Below are the code and all the weights of a small trained network. Each question names an input and a class and asks about switching units off, where a switched-off unit gives its printed mean instead of its output.

import numpy as np


def w(rows, s, z=0):
    codes = np.array(rows[::2]) - 128.0
    scale = np.full(codes.shape[1], s)
    scale[-1] = z or s
    return codes * scale


def norm(h):
    return h / np.sqrt((h * h).mean(-1, keepdims=True) + 1e-5)


def f(y):
    return np.maximum(y, 0)


def log_softmax(a):
    a = a - a.max(-1, keepdims=True)
    return a - np.log(np.exp(a).sum(-1, keepdims=True))


def net(x, mask):
    res = np.array(x, float).reshape(1, 4) / 4 @ E
    u = 0
    for l in range(2):
        y = f(norm(res) @ A[l][:, :-1].T + A[l][:, -1])
        res = res + np.where(mask[u : u + 4], y, B[l][:, -1]) @ B[l][:, :-1]
        u += 4
    return log_softmax(norm(res)[-1] @ U[:, :-1].T + U[:, -1])


A, B = {}, {}
E = w([
[149,149,151,134,157,151,133,123,113,130],'x0',
[198,97,253,225,7,120,54,94,127,177],'x1',
[121,131,139,113,87,149,97,195,98,60],'x2',
[106,250,138,110,20,195,190,76,164,189],'x3',
],0.0039)
A[0] = w([
[156,63,124,182,182,53,202,33,233,250,4],'0.n0',
[105,185,129,141,55,177,119,213,70,50,10],'0.n1',
[147,136,92,138,63,171,44,254,31,81,29],'0.n2',
[126,34,138,242,144,127,73,133,128,110,141],'0.n3',
],0.0051,0.0034)
B[0] = w([
[208,112,125,255,80,132,161,93,8,138,215],'0.n0',
[171,81,80,215,119,125,165,63,16,177,183],'0.n1',
[207,126,115,232,124,92,178,28,53,237,204],'0.n2',
[140,123,135,57,217,145,105,172,192,105,253],'0.n3',
],0.0064,0.0045)
A[1] = w([
[103,223,172,107,62,131,150,137,138,129,2],'1.n0',
[82,187,166,103,1,156,158,82,96,190,64],'1.n1',
[190,119,214,174,42,179,30,136,234,160,77],'1.n2',
[164,98,145,118,167,90,105,197,176,92,8],'1.n3',
],0.0061,0.0043)
B[1] = w([
[205,98,254,97,101,9,25,119,101,122,160],'1.n0',
[144,33,225,55,175,44,22,147,81,87,254],'1.n1',
[16,181,22,53,67,167,229,139,219,96,252],'1.n2',
[76,122,151,66,115,63,84,116,136,121,176],'1.n3',
],0.0076,0.0045)
U = w([
[157,67,195,65,191,59,66,174,138,62,95],'0',
[209,97,79,254,94,126,180,55,39,164,50],'1',
[42,220,45,38,106,200,222,224,225,30,254],'2',
],0.0072,0.0023)

Each question gives the input, the list of numbers given to net, and the class t.
The units are the neurons (one row each of A and B). Each row of codes is followed by its name. A weight is (code - 128) times the scale printed after its matrix; where a second scale follows, it is the last column's (A, B and U).
mask holds one flag per neuron, layer by layer. A switched-off neuron (its flag False) gives its mean, the last column of its row in B, instead of its output. The means were averaged over made-up inputs and are rounded, as every weight is.
A unit's drop is (log p(t) with every unit on - log p(t) with that unit switched off) / (log p(t) with every unit on - log p(t) with every unit switched off).
The circuit of an input: a set's keep is (log p(t) with only the set's units on - log p(t) with every unit switched off) / (log p(t) with every unit on - log p(t) with every unit switched off). Starting from all 8 units, units are removed one at a time, each time the one whose removal leaves the highest keep (on an exact tie, the one counted first), for as long as the keep stays at least 0.8.
circuit, biggest first: the units of the circuit, biggest drop first
most important unit: the unit with the biggest drop
k most important neurons: the k neurons with the biggest drops, biggest first
top k neurons in layer l: the k neurons of layer l with the biggest drops, biggest first
drop of u: that unit's drop, to one decimal
input [-8,-1,6,-3], class 1: circuit, biggest first => 0.n2
input [0,6,-4,5], class 2: 2 most important neurons => 1.n2, 0.n2
input [-3,4,5,5], class 0: 2 most important neurons => 1.n1, 0.n0
input [2,6,1,8], class 0: 2 most important neurons => 1.n1, 1.n0
input [3,8,7,5], class 2: 2 most important neurons => 1.n2, 0.n0
input [-3,7,6,-3], class 2: 3 most important neurons => 1.n2, 0.n3, 0.n0
input [2,-5,-8,-1], class 1: 2 most important neurons => 0.n0, 1.n2
input [-1,-6,6,-2], class 1: 2 most important neurons => 1.n2, 0.n2
input [-5,-4,-3,4], class 0: 2 most important neurons => 0.n3, 1.n2
input [4,4,0,-3], class 2: 2 most important neurons => 1.n2, 1.n1
input [-7,4,5,1], class 1: 2 most important neurons => 0.n2, 0.n1
input [6,-7,0,8], class 0: top 3 neurons in layer 1 => 1.n2, 1.n0, 1.n1
input [-3,7,-1,8], class 0: 2 most important neurons => 1.n1, 1.n0
input [-3,-4,-7,-1], class 1: circuit, biggest first => 0.n0
input [0,4,-1,4], class 0: 2 most important neurons => 1.n1, 0.n3
input [-4,-8,8,1], class 1: circuit, biggest first => 1.n2, 0.n1, 0.n3
input [7,2,-6,-4], class 1: 2 most important neurons => 0.n0, 1.n1
input [5,4,-5,7], class 0: 2 most important neurons => 1.n1, 0.n2
input [8,0,5,4], class 1: top 2 neurons in layer 0 => 0.n1, 0.n2
input [-4,-1,-7,-2], class 1: circuit, biggest first => 0.n0
input [1,8,3,-7], class 2: 2 most important neurons => 1.n2, 1.n1
input [-7,-3,1,-1], class 2: top 2 neurons in layer 1 => 1.n1, 1.n0
input [6,-2,6,8], class 0: drop of 1.n3 => 0.0
input [-7,2,1,8], class 0: drop of 1.n1 => 0.5
input [-1,0,-3,6], class 0: drop of 1.n1 => 0.2
input [-7,1,7,-3], class 1: drop of 0.n2 => 0.6
input [-8,1,6,-2], class 1: most important unit => 0.n2
